Here is a tiny trained network, its code and every weight. The questions are about switching its units off for an input and a class, where a switched-off unit gives its printed mean instead of its output.

import numpy as np


def w(rows, s, z=0):
    codes = np.array(rows[::2]) - 128.0
    scale = np.full(codes.shape[1], s)
    scale[-1] = z or s
    return codes * scale


def norm(h):
    return h / np.sqrt((h * h).mean(-1, keepdims=True) + 1e-5)


def f(y):
    return y / 2 * (1 + np.tanh(0.7978845608 * (y + 0.044715 * y**3)))


def log_softmax(a):
    a = a - a.max(-1, keepdims=True)
    return a - np.log(np.exp(a).sum(-1, keepdims=True))


def net(x, mask):
    res = np.array(x, float).reshape(1, 6) / 4 @ E
    u = 0
    for l in range(3):
        y = f(norm(res) @ A[l][:, :-1].T + A[l][:, -1])
        res = res + np.where(mask[u : u + 12], y, B[l][:, -1]) @ B[l][:, :-1]
        u += 12
    return log_softmax(norm(res)[-1] @ U[:, :-1].T + U[:, -1])


A, B = {}, {}
E = w([
[124,133,109,102],'x0',
[254,161,192,70],'x1',
[143,127,167,177],'x2',
[154,34,109,104],'x3',
[123,132,113,110],'x4',
[250,163,19,167],'x5',
],0.0071)
A[0] = w([
[156,220,85,180,37],'0.n0',
[183,106,159,102,168],'0.n1',
[99,84,93,141,109],'0.n2',
[81,249,155,157,3],'0.n3',
[72,172,93,191,70],'0.n4',
[69,156,172,101,64],'0.n5',
[123,111,149,175,116],'0.n6',
[148,118,95,126,77],'0.n7',
[74,192,156,87,133],'0.n8',
[153,205,140,60,128],'0.n9',
[141,109,57,82,76],'0.n10',
[106,185,147,140,74],'0.n11',
],0.015,0.0029)
B[0] = w([
[175,9,191,40,240],'0.n0',
[90,188,112,252,245],'0.n1',
[114,187,110,202,210],'0.n2',
[147,205,130,42,232],'0.n3',
[94,231,68,91,245],'0.n4',
[94,15,179,131,253],'0.n5',
[88,134,135,154,153],'0.n6',
[118,98,163,100,151],'0.n7',
[136,133,205,97,254],'0.n8',
[117,218,125,182,243],'0.n9',
[111,50,200,126,199],'0.n10',
[126,163,126,66,160],'0.n11',
],0.015,0.004)
A[1] = w([
[122,129,139,117,31],'1.n0',
[151,135,182,115,162],'1.n1',
[193,99,29,97,51],'1.n2',
[111,112,108,166,111],'1.n3',
[172,123,119,129,37],'1.n4',
[74,142,162,124,51],'1.n5',
[204,95,59,109,5],'1.n6',
[66,128,7,108,71],'1.n7',
[99,80,80,196,143],'1.n8',
[122,138,85,113,88],'1.n9',
[144,119,190,84,178],'1.n10',
[108,134,150,119,14],'1.n11',
],0.016,0.0017)
B[1] = w([
[136,113,125,136,124],'1.n0',
[99,125,79,142,208],'1.n1',
[123,14,189,215,161],'1.n2',
[116,115,102,87,175],'1.n3',
[91,159,193,101,131],'1.n4',
[124,40,78,179,221],'1.n5',
[130,19,168,178,167],'1.n6',
[86,135,104,253,217],'1.n7',
[98,104,53,17,254],'1.n8',
[133,124,114,156,126],'1.n9',
[117,97,68,102,245],'1.n10',
[141,90,110,149,145],'1.n11',
],0.018,0.005)
A[2] = w([
[85,141,190,157,75],'2.n0',
[32,138,66,228,162],'2.n1',
[97,94,133,147,10],'2.n2',
[151,235,162,241,150],'2.n3',
[151,112,144,104,65],'2.n4',
[189,13,65,41,84],'2.n5',
[211,131,125,148,152],'2.n6',
[241,125,140,194,112],'2.n7',
[126,21,212,106,181],'2.n8',
[134,102,5,80,214],'2.n9',
[184,131,93,29,159],'2.n10',
[109,95,153,119,10],'2.n11',
],0.011,0.0014)
B[2] = w([
[148,96,81,124,137],'2.n0',
[213,179,125,156,255],'2.n1',
[161,119,115,155,153],'2.n2',
[162,151,6,165,197],'2.n3',
[126,125,139,145,126],'2.n4',
[150,199,205,142,249],'2.n5',
[83,99,113,132,130],'2.n6',
[60,70,72,118,151],'2.n7',
[209,84,198,193,231],'2.n8',
[140,192,176,101,223],'2.n9',
[104,212,172,127,161],'2.n10',
[158,102,124,149,141],'2.n11',
],0.02,0.0079)
U = w([
[172,131,128,105,253],'0',
[129,144,147,144,218],'1',
[123,4,187,127,98],'2',
[104,155,36,182,3],'3',
[152,152,150,114,122],'4',
[145,162,158,3,14],'5',
],0.011,0.0056)

Each question gives the input, the list of numbers given to net, and the class t.
The units are the neurons (one row each of A and B). Each row of codes is followed by its name. A weight is (code - 128) times the scale printed after its matrix; where a second scale follows, it is the last column's (A, B and U).
mask holds one flag per neuron, layer by layer. A switched-off neuron (its flag False) gives its mean, the last column of its row in B, instead of its output. The means were averaged over made-up inputs and are rounded, as every weight is.
A unit's drop is (log p(t) with every unit on - log p(t) with that unit switched off) / (log p(t) with every unit on - log p(t) with every unit switched off).
most important unit: the unit with the biggest drop
top k neurons: the k neurons with the biggest drops, biggest first
k most important neurons of layer l: the k neurons of layer l with the biggest drops, biggest first
drop of u: that unit's drop, to one decimal
input [6,8,3,-4,4,-2], class 3: most important unit	2.n3
input [-5,8,1,-3,-6,-8], class 2: 3 most important neurons of layer 0	(0.n5 0.n4 0.n2)
input [-4,1,1,-4,2,-6], class 2: 2 most important neurons of layer 2	(2.n1 2.n8)
input [-6,-6,0,-7,0,3], class 5: top 3 neurons	(0.n3 0.n0 0.n1)
input [2,1,3,-7,3,-6], class 5: top 3 neurons	(0.n3 0.n11 1.n10)
input [-6,8,7,6,-1,8], class 2: 3 most important neurons of layer 0	(0.n2 0.n8 0.n4)
input [6,5,5,8,6,-6], class 5: 2 most important neurons of layer 0	(0.n8 0.n3)
input [4,7,4,-7,0,4], class 3: 2 most important neurons of layer 1	(1.n8 1.n3)
input [-7,6,7,8,-2,1], class 5: top 3 neurons	(0.n1 1.n8 0.n8)
input [-4,-4,-2,-5,1,1], class 5: 2 most important neurons of layer 0	(0.n0 0.n3)
input [-3,0,-4,-6,4,7], class 2: 2 most important neurons of layer 1	(1.n2 1.n6)
input [-2,8,2,-3,-4,6], class 3: top 3 neurons	(0.n1 0.n9 2.n3)
input [3,4,-3,-7,5,3], class 5: 2 most important neurons of layer 0	(0.n0 0.n9)
input [-2,-3,0,-1,5,-6], class 2: top neuron	(0.n5)
input [-2,-5,-4,-1,-1,-5], class 2: 2 most important neurons of layer 1	(1.n8 1.n1)
input [4,6,-3,-4,3,4], class 3: top 3 neurons	(0.n9 1.n8 0.n1)
input [3,0,3,7,-6,4], class 5: 2 most important neurons of layer 0	(0.n0 0.n1)
input [5,-5,-4,-6,-1,-2], class 5: top 3 neurons	(0.n3 0.n8 0.n1)
input [2,-7,4,3,3,-3], class 3: top 2 neurons	(1.n7 2.n5)
input [-5,8,8,6,1,-4], class 3: most important unit	0.n5
input [2,-4,-4,-5,-3,0], class 5: top 2 neurons	(0.n3 0.n8)
input [3,8,-5,-8,-6,-3], class 3: top 2 neurons	(0.n9 2.n3)
input [-6,8,3,-4,0,3], class 3: drop of 2.n7	0.1
input [5,0,2,-7,-5,-4], class 5: drop of 0.n3	0.8
input [-7,8,-4,0,4,-8], class 2: drop of 0.n2	0.6
